Small tables with named rows and columns. After each table, cells are looked up by row and column.

Table zazelo
,lusa,degikas,zof,kiz,radilus,gev,sos
lezozif,27,-492,316,-16,897,-155,-128
natuv,302,924,184,244,-363,413,281
zinino,312,372,570,94,-518,296,544
mukifo,346,850,268,262,-508,355,488
rodig,262,958,-89,356,32,259,155
lufom,298,301,440,166,-287,144,552
lafufu,107,70,339,0,364,188,-106
dodupi,312,534,243,276,-217,131,526
fulizir,181,-272,475,65,257,-93,367
datin,143,551,-164,297,612,62,-107
dozos,229,-120,717,-42,-230,170,432
loka,187,542,-225,397,604,-76,98
kerefo,320,962,11,373,-211,255,377

zof of dozos = 717
gev of dozos = 170
radilus of mukifo = -508
lusa of kerefo = 320
gev of fulizir = -93
radilus of natuv = -363
sos of natuv = 281
zof of zinino = 570
radilus of dozos = -230
sos of lezozif = -128
lusa of lezozif = 27
degikas of lafufu = 70
degikas of lezozif = -492
radilus of kerefo = -211

Table zof
,vebusef,vuse
lem,-5.111,4.728
digoz,-18.901,-48.617
pupelo,-5.264,-47.070
febepi,-13.105,-62.706
bovopo,-17.253,-84.283
tidon,15.545,-35.017
babo,8.954,-70.950
rem,13.096,-22.349
san,5.029,-54.691
fus,-18.672,51.638

What is the vuse of bovopo in zof?
-84.283
What is the vuse of pupelo in zof?
-47.070
What is the vuse of digoz in zof?
-48.617
What is the vebusef of tidon in zof?
15.545
What is the vebusef of babo in zof?
8.954
What is the vebusef of febepi in zof?
-13.105
What is the vuse of san in zof?
-54.691
What is the vebusef of lem in zof?
-5.111
What is the vuse of fus in zof?
51.638
What is the vebusef of fus in zof?
-18.672
What is the vuse of rem in zof?
-22.349
Which row has the largest vebusef? tidon

Table lurorug
columns: depemo, namab, gez, vele, tifibet, loraz, mimo, mepu, zamufat
kebefo: [0.10, 0.65, -0.01, 0.13, 0.05, -0.07, -0.31, 0.35, -0.16]
bor: [0.51, 0.25, 0.52, 0.24, 0.28, -0.05, -0.61, 0.31, 0.20]
pur: [-0.03, 0.48, 0.34, -0.18, 0.42, -0.29, -0.18, 0.46, 0.51]
mepevav: [0.21, 0.67, 0.42, 0.88, 0.65, 0.13, -0.29, 0.40, 0.21]
lutas: [-0.03, 0.70, 0.47, 0.61, 0.81, -0.04, -0.11, 0.49, 0.52]
zedi: [-0.12, 0.90, 0.18, 0.68, 0.60, 0.05, -0.05, 0.45, 0.15]
lin: [0.53, 0.25, 0.50, 0.24, 0.28, -0.05, -0.61, 0.31, 0.20]
nilifit: [-0.01, 0.69, 0.50, 0.62, 0.82, -0.03, -0.12, 0.48, 0.53]
ragef: [0.22, 0.67, 0.42, 0.87, 0.64, 0.13, -0.30, 0.39, 0.21]
vip: [-0.19, 0.89, -0.03, 0.31, 0.33, -0.07, -0.04, 0.44, 0.00]
tiz: [0.10, 0.67, -0.02, 0.15, 0.06, -0.05, -0.30, 0.35, -0.18]
vap: [-0.03, 0.69, 0.47, 0.61, 0.80, -0.05, -0.10, 0.48, 0.53]
nutenek: [0.09, 0.67, -0.01, 0.16, 0.06, -0.06, -0.30, 0.36, -0.18]

lin, namab => 0.25
lutas, gez => 0.47
nilifit, namab => 0.69
ragef, vele => 0.87
lin, vele => 0.24
vap, namab => 0.69
bor, tifibet => 0.28
lutas, tifibet => 0.81
lutas, vele => 0.61
kebefo, mepu => 0.35
tiz, gez => -0.02
ragef, depemo => 0.22
lin, zamufat => 0.20
kebefo, vele => 0.13
lin, loraz => -0.05
bor, gez => 0.52

Table fer
,kob,sumop,sep,vis
reperu,0.41,2.39,5.98,-1.31
rov,-2.65,6.21,1.95,-3.51
pepan,2.93,4.76,-4.67,-7.44
lafir,4.38,-0.10,-0.88,9.24
tazefad,5.31,2.43,2.01,-4.56

rov, sumop => 6.21
pepan, sumop => 4.76
lafir, kob => 4.38
rov, kob => -2.65
pepan, kob => 2.93
lafir, sumop => -0.10

fupuge.tsv
	zelafiz	bos	kub	ruz	tokuzu	meviz	vaneneg	mopamu	dud
gufugiv	9009	29148	-19343	-21878	1840	19331	-21640	-20286	12784
setel	-17902	-2674	24481	19884	-4550	-6648	7540	30042	16986
duko	50099	99684	-28271	27885	41832	-64794	28613	71448	24891
difi	-53786	-12402	18398	-62080	-7152	9998	16557	-21484	19855
fubu	19128	11686	9851	37288	16975	-16657	-4793	20820	4862
lumilim	34363	-92489	-34910	43041	-17179	12405	-72196	-42905	-71743
mibu	12083	17634	32694	30525	-2527	5065	77053	-28505	17939
zis	-2832	6392	47154	-8619	8779	3457	5507	7133	61965
tum	15228	33050	-1782	-7772	9371	-14149	61642	-22715	28789
meromon	10712	10640	-33160	36387	19409	-8709	-25675	46176	-14225
zuz	-7604	18395	-30132	-1231	-15330	-7650	25969	12655	44440
dor	-13150	32865	44652	-43358	46085	21198	-6894	31009	31666
bav	-43928	-63764	-16054	-52609	-22707	17166	37343	-43687	-41254

setel, kub => 24481
gufugiv, mopamu => -20286
meromon, tokuzu => 19409
zis, bos => 6392
mibu, kub => 32694
mibu, vaneneg => 77053
dor, bos => 32865
tum, kub => -1782
zis, vaneneg => 5507
lumilim, tokuzu => -17179
zis, tokuzu => 8779
bav, kub => -16054
zuz, bos => 18395
bav, zelafiz => -43928
mibu, tokuzu => -2527
meromon, vaneneg => -25675
tum, ruz => -7772

gulanek:
fields: nepo, tuvove
lepa: [51575, 30535]
fulik: [40679, 28950]
sabotoz: [40704, 15496]
refe: [47375, 65950]
fosom: [48330, 18221]
gel: [54555, 91103]
korev: [42817, 5340]
vukade: [52722, 91732]

fulik, tuvove -> 28950
korev, tuvove -> 5340
gel, tuvove -> 91103
sabotoz, nepo -> 40704
lepa, nepo -> 51575
fosom, tuvove -> 18221
lepa, tuvove -> 30535
vukade, tuvove -> 91732
gel, nepo -> 54555
sabotoz, tuvove -> 15496
refe, tuvove -> 65950

kud =
	zisirud	gimo
vuloluf	726	447
nepa	243	145
zivupi	653	880

What is the gimo of nepa in kud? 145
What is the gimo of zivupi in kud? 880
What is the gimo of vuloluf in kud? 447
What is the zisirud of zivupi in kud? 653
What is the zisirud of nepa in kud? 243
What is the zisirud of vuloluf in kud? 726

Table leda
          kuv   pud   guk  fafuzud  midil
zez      -155  -288   154       13    715
zusata    751   616  -446      398    289
tuzadi    719   914   -65      246   -163
zeram    -367    82   484      252    218
gakobu      8   -59   144     -348   -231
siz      -295    79  -267      109    687
resapit    70  -354    34     -527   -385
kuralav   338   936  -171      -56   -183
vapabi      3    19    -7      258     68
fufo     -525   341  -152     -180    940
ladi     -161   183   -30       91    219
godozif  -172   392   -95     -296    335

What is the guk of tuzadi in leda?
-65
What is the kuv of gakobu in leda?
8
What is the fafuzud of godozif in leda?
-296
What is the midil of tuzadi in leda?
-163
What is the kuv of godozif in leda?
-172
What is the pud of zez in leda?
-288
What is the fafuzud of zez in leda?
13
What is the guk of zeram in leda?
484
What is the kuv of zez in leda?
-155
What is the fafuzud of gakobu in leda?
-348
What is the fafuzud of siz in leda?
109
What is the kuv of zusata in leda?
751
What is the pud of resapit in leda?
-354
What is the kuv of ladi in leda?
-161
What is the midil of zeram in leda?
218
What is the kuv of zeram in leda?
-367

